The same points and some others measured another way (B), then each row and its match in B
B:
1: -34, -227, -52, 203, -138, -142, -193, -88, 216, -241, 149, 185, 77, -132, 309, -201, 272, -61, 115, 139, 234, 39, 156, -532, 145, 238
2: 366, -380, 491, -58, -88, -600, -216, 105, 381, 44, -105, -127, -26, -20, 38, -518, -376, 235, -261, 342, -274, -207, -356, 407, 264, -156
3: -107, 258, -397, 2, 25, 414, 146, 1, -177, -66, 25, -34, -152, -59, 158, 334, 179, 133, 207, -179, 480, 380, 165, -500, -248, 243
4: -307, 139, -135, -167, 336, 145, 25, -206, 28, 19, 35, 338, 87, -129, 49, -35, 177, -78, 28, -463, 418, -233, 332, -161, 353, 408
5: -100, 33, -255, 52, -93, 223, 197, -27, -76, 39, 185, 8, 35, 133, -43, -32, 386, 39, -70, 51, -20, 61, 118, 33, -202, -33
6: 46, 68, -134, -17, -34, 47, 108, 57, -52, 24, -8, -120, -100, 41, -25, 36, 49, 167, -33, 83, 89, 126, -61, 8, -181, -38
7: 166, -5, 346, -214, 176, -139, 97, 209, 140, 306, -14, 50, -208, 5, -216, -450, -204, 90, -410, -156, -569, -364, -135, 730, 174, -284
8: 57, -164, -51, 248, -207, -360, -151, 43, 123, -258, 47, -4, -27, -98, 154, -135, 159, 10, 83, 368, 130, 72, -58, -414, -79, -4
9: -328, 180, -458, 171, 3, 379, 104, -85, -117, -164, 272, 305, -29, -106, 171, 116, 613, -196, 183, -223, 315, 126, 437, -655, -109, 262
10: -352, 47, -444, 293, -72, 241, -34, -143, -9, -314, 320, 406, 53, -172, 295, 36, 703, -282, 264, -127, 395, 103, 498, -899, -14, 352
11: 72, -179, -92, -20, -167, 141, 82, -104, 86, 56, 121, -128, 144, 179, 77, -109, 180, 217, -79, 179, 80, 151, -12, 122, -80, 65
12: -12, 8, -179, 56, -82, 91, 76, 1, -21, -42, 74, -39, -29, 27, 66, 20, 190, 99, 18, 79, 145, 141, 45, -155, -146, 48
13: -69, 88, -88, -67, 115, -117, 62, -16, -23, 11, -53, 15, -27, -15, -84, -30, 23, 83, -45, -20, 181, -100, -7, 47, 23, 43
14: 133, 117, 85, -174, 103, 90, 166, 184, -18, 229, -36, -84, -240, 34, -140, -121, -146, 191, -214, -126, -238, -31, -125, 401, -76, -173
15: -233, 58, -333, 8, 29, 331, 112, -186, -45, -40, 173, 156, 125, 30, 118, 62, 419, -10, 83, -162, 362, 88, 302, -289, -7, 295
16: 220, 56, 147, -141, 46, -82, 99, 209, 27, 176, -96, -172, -243, 22, -117, -141, -243, 240, -204, 30, -218, -8, -233, 381, -92, -219
17: 94, -33, 55, -17, 18, -262, -59, 56, 94, -41, -84, -43, -86, -70, 17, -104, -118, 135, -36, 112, 109, -27, -121, -31, 36, 6
18: 91, -116, 53, 138, -69, -250, -224, 55, 193, -237, -4, 87, -135, -241, 298, -126, -28, 29, 135, 102, 247, 97, 1, -543, 110, 180
19: 142, -15, 132, 31, -12, -304, -27, 199, 88, -8, -40, -28, -214, -85, -50, -217, -100, 76, -133, 140, -195, -91, -162, 89, -29, -199
20: -55, 106, -61, -69, 151, -195, 0, -7, -5, -40, -111, 29, -61, -92, -35, 5, -72, 94, 21, -41, 285, -84, -25, -86, 69, 103
21: -57, 316, -50, -197, 307, 86, 128, 121, -94, 131, -115, 72, -276, -129, -105, 47, -145, 77, -61, -372, 110, -92, 36, 68, 42, 43
22: 94, -80, 25, -31, -44, -143, 31, 23, 71, 31, -17, -116, -5, 66, -39, -138, -24, 178, -113, 184, 6, -7, -133, 176, -41, -60
23: -108, 10, -167, -121, 108, -129, 14, -222, 1, -40, -119, -58, 183, 39, -17, 99, -5, 191, 61, 47, 570, -22, -2, -55, 96, 272
24: 334, -170, 284, 50, -112, -562, -201, 219, 216, -108, -177, -187, -219, -137, 87, -226, -384, 232, -52, 356, -40, 40, -362, -41, 20, -138
25: 493, -87, 480, -53, -80, -307, -11, 488, 196, 201, -77, -194, -485, -65, -89, -443, -436, 227, -368, 166, -755, -57, -421, 537, -90, -519
26: -23, 39, 24, -113, 134, -83, 50, 8, 50, 72, -23, 56, -50, -28, -65, -141, -14, 78, -113, -96, 39, -153, 4, 156, 109, 30
27: -44, 123, 27, -126, 188, 22, 109, 84, 2, 136, 16, 118, -151, -52, -113, -162, 11, 22, -169, -231, -119, -201, 51, 224, 87, -40
28: 2, 52, 33, -117, 118, -92, 84, 32, 25, 109, -26, 10, -57, 16, -120, -150, -24, 100, -155, -59, -45, -171, -46, 271, 55, -47
29: -63, 452, -301, 121, 47, 320, 235, 380, -266, -4, 94, 81, -554, -171, -51, 172, 219, -82, 33, -240, -177, 202, 115, -334, -442, -221
30: -100, 150, -310, 97, -89, 150, 234, 75, -170, 10, 135, -37, -90, 103, -134, 46, 366, 21, -51, 107, -60, 81, 62, -8, -351, -161
31: 120, -8, -7, 122, -95, -178, -79, 160, 73, -133, -15, -31, -212, -136, 130, -66, -20, 80, 46, 152, 54, 133, -86, -308, -105, -38
32: -57, 82, -95, -74, 83, -196, 111, -17, -56, 47, -76, -65, 20, 70, -197, -34, 30, 118, -104, 102, 100, -143, -81, 229, -56, -70
33: 70, 247, -16, -143, 172, 134, 110, 195, -61, 119, -95, -24, -333, -121, -26, 52, -173, 151, -48, -251, 38, 77, -42, 13, -69, -15
34: -405, -82, -212, -62, 142, 51, 122, -368, 50, 53, 236, 344, 427, 145, -133, -268, 581, -163, -146, -140, 136, -445, 367, 223, 285, 230
35: -153, 42, -201, 80, -32, -4, 158, -17, -56, 12, 169, 107, 35, 80, -148, -147, 407, -69, -119, 82, -126, -157, 114, 106, -123, -116
36: -33, 156, 26, -154, 237, 82, 35, 65, 38, 89, -38, 152, -190, -146, 21, -81, -78, 41, -59, -345, 87, -103, 92, -13, 168, 121
37: -301, 258, -266, 51, 190, 147, 99, 9, -95, -68, 138, 350, -130, -162, -12, -8, 377, -217, 45, -333, 132, -146, 334, -334, 31, 127
38: -31, 53, -224, 129, -131, 148, 127, 86, -62, -37, 158, 6, -111, 31, 27, -19, 316, 18, -15, 85, -41, 136, 77, -160, -251, -77
39: -210, 139, -145, -30, 139, -64, 186, -2, -87, 81, 89, 163, 4, 47, -256, -161, 300, -99, -175, -78, -133, -316, 117, 261, -15, -122
40: 90, -184, -101, 226, -233, -97, -182, 9, 153, -278, 81, -4, -48, -134, 368, -35, 141, 76, 194, 248, 317, 302, 28, -667, -60, 191
41: 34, -70, -153, 19, -116, 43, 74, -70, 10, -14, 48, -128, 76, 118, 40, -4, 143, 191, -14, 195, 186, 150, -32, -16, -138, 45
42: 45, 244, 53, -170, 226, 14, 111, 211, -49, 148, -106, 13, -326, -110, -117, -39, -203, 112, -125, -267, -78, -80, -67, 184, 0, -82
43: 259, -168, 403, 33, -29, -537, -113, 283, 236, 45, -22, 22, -236, -100, -91, -527, -200, 31, -298, 203, -560, -311, -260, 367, 121, -366
44: 22, -128, -122, 86, -123, -19, -66, -83, 109, -145, 54, -26, 55, -28, 220, -21, 136, 125, 102, 152, 334, 179, 40, -353, -11, 205
45: 123, -143, 29, -56, -83, -148, 44, -35, 86, 65, -20, -174, 81, 139, -47, -149, -27, 243, -136, 244, 29, 1, -159, 283, -40, -61
46: -90, -94, -205, 171, -187, -41, 90, -40, -1, -72, 201, 25, 112, 118, -30, -145, 443, -24, -61, 270, -63, -18, 80, -43, -177, -93
47: -84, -159, -93, 208, -135, -105, -87, -54, 144, -185, 216, 203, 64, -66, 168, -242, 385, -122, 23, 132, 36, -55, 173, -347, 59, 94
48: -35, 279, -300, 95, 14, 208, 49, 157, -143, -153, -23, 10, -337, -204, 188, 295, 72, 61, 231, -134, 379, 354, 100, -665, -252, 136
49: 175, 38, 95, 5, 13, -220, -79, 198, 77, -54, -121, -85, -274, -160, 86, -56, -234, 162, 3, 66, 58, 91, -164, -155, -39, -39
50: 265, -246, 414, -47, 11, -597, -205, 132, 312, 4, -114, -28, -103, -107, 1, -451, -327, 133, -207, 210, -220, -266, -272, 268, 268, -130
51: -73, -412, 172, -1, -13, -445, -187, -294, 343, -73, 108, 204, 396, 42, 56, -505, 186, -26, -151, 199, 80, -410, 68, 164, 460, 191
52: 63, 123, -112, -64, 23, -114, 96, 66, -84, 21, -141, -204, -110, 34, -98, 106, -115, 234, -15, 131, 206, 100, -173, 57, -182, -47
53: -8, -336, 163, 48, -12, -413, -239, -178, 326, -141, 58, 187, 226, -77, 167, -396, 83, -11, -37, 148, 169, -251, 45, -110, 395, 221
54: -214, 105, -194, -74, 183, -108, 35, -164, -36, -61, -50, 115, 108, -41, -44, 47, 129, 21, 55, -98, 443, -139, 119, -124, 121, 231
55: 149, -37, 47, 24, -78, -223, 33, 140, 43, 12, -34, -131, -134, 17, -61, -142, -58, 158, -123, 230, -124, 1, -191, 146, -128, -187
56: -173, 98, -44, -35, 144, -54, 138, 25, -7, 95, 129, 231, -43, -3, -196, -258, 278, -133, -209, -143, -230, -348, 138, 256, 70, -115
57: 55, 83, -81, -19, -1, -17, 69, 92, -28, 9, -40, -81, -140, -21, -3, 20, -20, 149, -30, 42, 87, 90, -70, -33, -127, -25
58: -23, 86, -170, -13, -23, 140, 159, 43, -69, 55, 70, -45, -73, 66, -49, -1, 173, 100, -68, 9, 12, 68, 23, 55, -170, -45
59: -48, 426, -207, -66, 212, 180, 135, 226, -192, -1, -115, 24, -435, -221, 1, 254, -99, 72, 106, -329, 238, 164, 46, -326, -178, 49
60: -314, -48, -337, 39, -4, 225, 116, -296, -6, -39, 247, 221, 307, 121, 35, -72, 586, -78, 7, -62, 274, -93, 347, -124, 70, 264
61: 95, 396, -23, -163, 250, -104, 101, 279, -152, 63, -281, -127, -456, -194, -129, 195, -396, 204, 5, -195, 162, 72, -190, -22, -146, -91
62: 63, -73, 87, -123, 51, -55, 38, -16, 106, 111, -3, -9, 6, 43, -31, -197, -40, 148, -152, -9, -16, -102, -50, 264, 109, 20
63: -137, 123, -192, -173, 192, -49, 81, -181, -66, 12, -136, -48, 118, 31, -76, 149, -31, 190, 43, -76, 544, -39, 15, 13, 66, 249
64: -336, 63, -205, -71, 188, 1, 124, -226, -22, 31, 125, 266, 219, 51, -147, -135, 398, -115, -87, -167, 175, -344, 272, 111, 176, 159
65: -103, 24, -131, -61, 53, 25, 118, -89, -13, 45, 52, 48, 83, 74, -77, -81, 194, 60, -92, -14, 97, -101, 74, 129, 6, 53
66: 209, -83, 109, 143, -133, -293, -125, 223, 130, -137, -27, -65, -262, -156, 142, -162, -102, 96, 0, 235, -69, 113, -170, -253, -88, -118
67: -105, 359, -88, -110, 272, 87, 158, 187, -135, 105, -42, 146, -338, -159, -145, 12, -7, -27, -71, -354, -43, -129, 82, 20, -33, -59
68: -60, -74, -247, 126, -140, 119, -27, -100, 46, -170, 117, 25, 64, -23, 243, 52, 288, 64, 159, 103, 386, 236, 142, -493, -80, 248
69: 133, -95, 3, 314, -209, -251, -221, 222, 147, -310, 83, 87, -283, -278, 320, -132, 97, -59, 158, 221, 36, 201, -1, -725, -89, -8
70: 186, -53, 86, 158, -96, -390, -186, 202, 129, -213, -87, -49, -263, -222, 176, -92, -159, 85, 88, 228, 95, 120, -165, -419, -44, -38
71: 47, -149, 26, 149, -114, -406, -139, 28, 145, -189, 7, 23, -9, -88, 78, -196, 79, 16, 10, 291, 87, -53, -75, -219, 23, -16

-8, 54, 90, 44, -95, 47, -141, -33, -43, -31, 44, -30, 209, 123, 86, -95, 260, 47, 186, 163, 92, -87, -149, -22, -297, 77, 52 : 13
-136, -65, 33, 175, -201, 22, 76, -96, 265, -61, 98, -216, 33, -235, 110, 95, 235, -2, 21, 92, -81, -148, -27, -237, -358, -16, -20 : 33
-184, -362, 204, -245, 147, 201, 119, -8, 171, -86, -198, -61, -299, -162, -42, 131, -164, 98, -115, -191, -67, -141, 34, -326, 316, 103, -248 : 71
-261, -351, 288, -16, -81, 170, 165, 56, -120, 124, 95, -234, 241, 126, 368, 10, 171, -12, 37, -55, -72, -274, 198, 1, -87, 44, -59 : 12
127, -99, 357, -401, 56, 92, -249, 171, -323, -51, -91, -73, 126, 282, -37, -161, 102, 278, -30, -172, 59, -79, -307, 238, 217, -127, -111 : 1
-134, -195, -28, 165, 17, -251, 246, -70, 548, -42, -287, 57, -349, -584, 27, 162, -395, -171, -228, 68, -7, 9, 225, -573, 147, 131, -89 : 57
-55, 62, 163, 39, -213, 44, 93, -63, 167, -178, 146, -182, 103, -148, 81, 108, 310, -12, -22, -143, -72, -179, -126, -152, -356, -173, 44 : 36
-129, -178, -54, 132, -91, -11, 44, -107, 424, -70, -76, -191, -246, -427, -43, 132, 22, 80, -73, 140, -102, -68, -41, -381, -124, 53, -166 : 48
-91, -67, 12, -59, 116, 84, 48, -123, 346, -195, -220, 142, -315, -248, -146, 119, -149, -21, 24, -2, 62, -27, -41, -487, 73, 217, -99 : 10
182, 356, 89, 140, -117, -360, -59, 2, 66, -104, -90, 264, 260, -11, 100, -120, -6, -231, 40, 112, 247, 48, -72, -101, -263, 3, 284 : 39
178, -124, 188, -450, 88, 302, -639, 122, -422, -15, -80, -178, 64, 449, -253, -295, 332, 621, 206, 161, 59, -23, -633, 365, 123, 5, -274 : 69
26, 97, -138, 95, 5, -74, -132, -147, 391, -168, -194, 119, -250, -295, -201, 26, -44, 27, 80, 248, 103, 71, -184, -419, -136, 195, -44 : 20
-85, 24, 132, 88, 6, -40, 57, -23, -18, 13, -85, 211, 224, 139, 235, -72, -17, -219, 173, 123, 194, -80, 152, -171, -151, 249, 154 : 60
-29, -148, 162, -322, 214, 180, -44, -24, 128, -198, -271, 138, -313, -59, -209, 59, -181, 124, -22, -165, 66, -44, -150, -314, 324, 150, -178 : 53
16, -280, 109, -308, 125, 243, -374, 55, -121, 7, -169, -155, -150, 132, -190, -141, 92, 450, 91, 158, 8, -39, -350, 43, 218, 120, -316 : 24
-200, -96, 58, 201, -286, 36, 255, -133, 447, -143, 177, -349, -69, -459, 112, 248, 279, -34, -114, -92, -213, -217, 10, -358, -419, -175, -47 : 59
-76, -284, 149, -301, 107, 222, -65, -8, 181, -152, -169, -158, -369, -190, -216, 100, -38, 288, -106, -158, -98, -100, -221, -244, 262, 0, -317 : 18
-336, -589, 227, -262, 200, 287, 280, -12, 266, -51, -228, -134, -441, -274, 7, 234, -281, 84, -190, -277, -161, -207, 194, -451, 467, 144, -356 : 8
171, 127, 161, 172, -125, -542, -47, 157, -64, 148, -157, 147, 365, -3, 285, -224, -182, -211, -105, 200, 221, 69, 94, 89, -52, -36, 225 : 30
-182, -61, -212, 263, -151, 111, 12, -252, 585, -161, 18, -199, -297, -492, -123, 190, 216, 74, 95, 275, -111, -82, -118, -543, -424, 148, -136 : 61
-211, 50, 127, 115, -59, 112, 281, -151, 227, -168, 42, 127, 73, -76, 188, 156, 106, -287, 138, -105, 67, -187, 172, -418, -310, 165, 149 : 64
-180, -222, -73, 226, 22, -250, 279, -96, 605, -18, -300, 66, -370, -624, 49, 185, -426, -214, -207, 120, -6, 5, 284, -634, 124, 203, -93 : 16
-312, 3, -33, 156, -75, 261, 371, -315, 634, -352, 51, 8, -317, -464, -38, 389, 138, -213, 78, -155, -88, -210, 93, -769, -377, 157, -4 : 4
-373, -262, 101, 93, -37, 323, 258, -159, 219, -53, 75, -123, -23, -89, 208, 182, 178, -100, 155, -5, -73, -271, 200, -399, -241, 228, -64 : 28
387, 588, 41, 10, -207, -120, -567, -9, -255, -171, 104, 119, 469, 382, -120, -325, 539, 161, 347, 311, 283, 72, -625, 287, -597, -72, 268 : 37
175, 187, 9, 81, -59, -231, -286, 17, -11, -2, -136, 124, 164, 51, -12, -205, 48, 39, 122, 322, 209, 81, -209, 5, -179, 98, 104 : 23
-91, -136, 83, 112, -105, -25, -56, 10, 8, 104, 0, -131, 175, 12, 193, -80, 135, 34, 85, 231, 29, -100, 20, -41, -188, 93, -16 : 52
69, -124, -13, -72, 104, -211, -102, 5, 343, -67, -366, 64, -377, -387, -207, 4, -350, 107, -191, 110, 55, 108, -119, -339, 299, 81, -183 : 31
291, 395, -39, 158, -219, -348, -337, -6, 79, -100, -24, 43, 211, -70, -78, -190, 221, 59, 66, 310, 175, 110, -389, 42, -412, -104, 168 : 42
-2, -136, 252, -43, -46, -140, -14, 126, -125, 96, -76, -49, 217, 83, 226, -118, -30, -11, -63, 15, 65, -85, 45, 70, 56, -26, 14 : 22
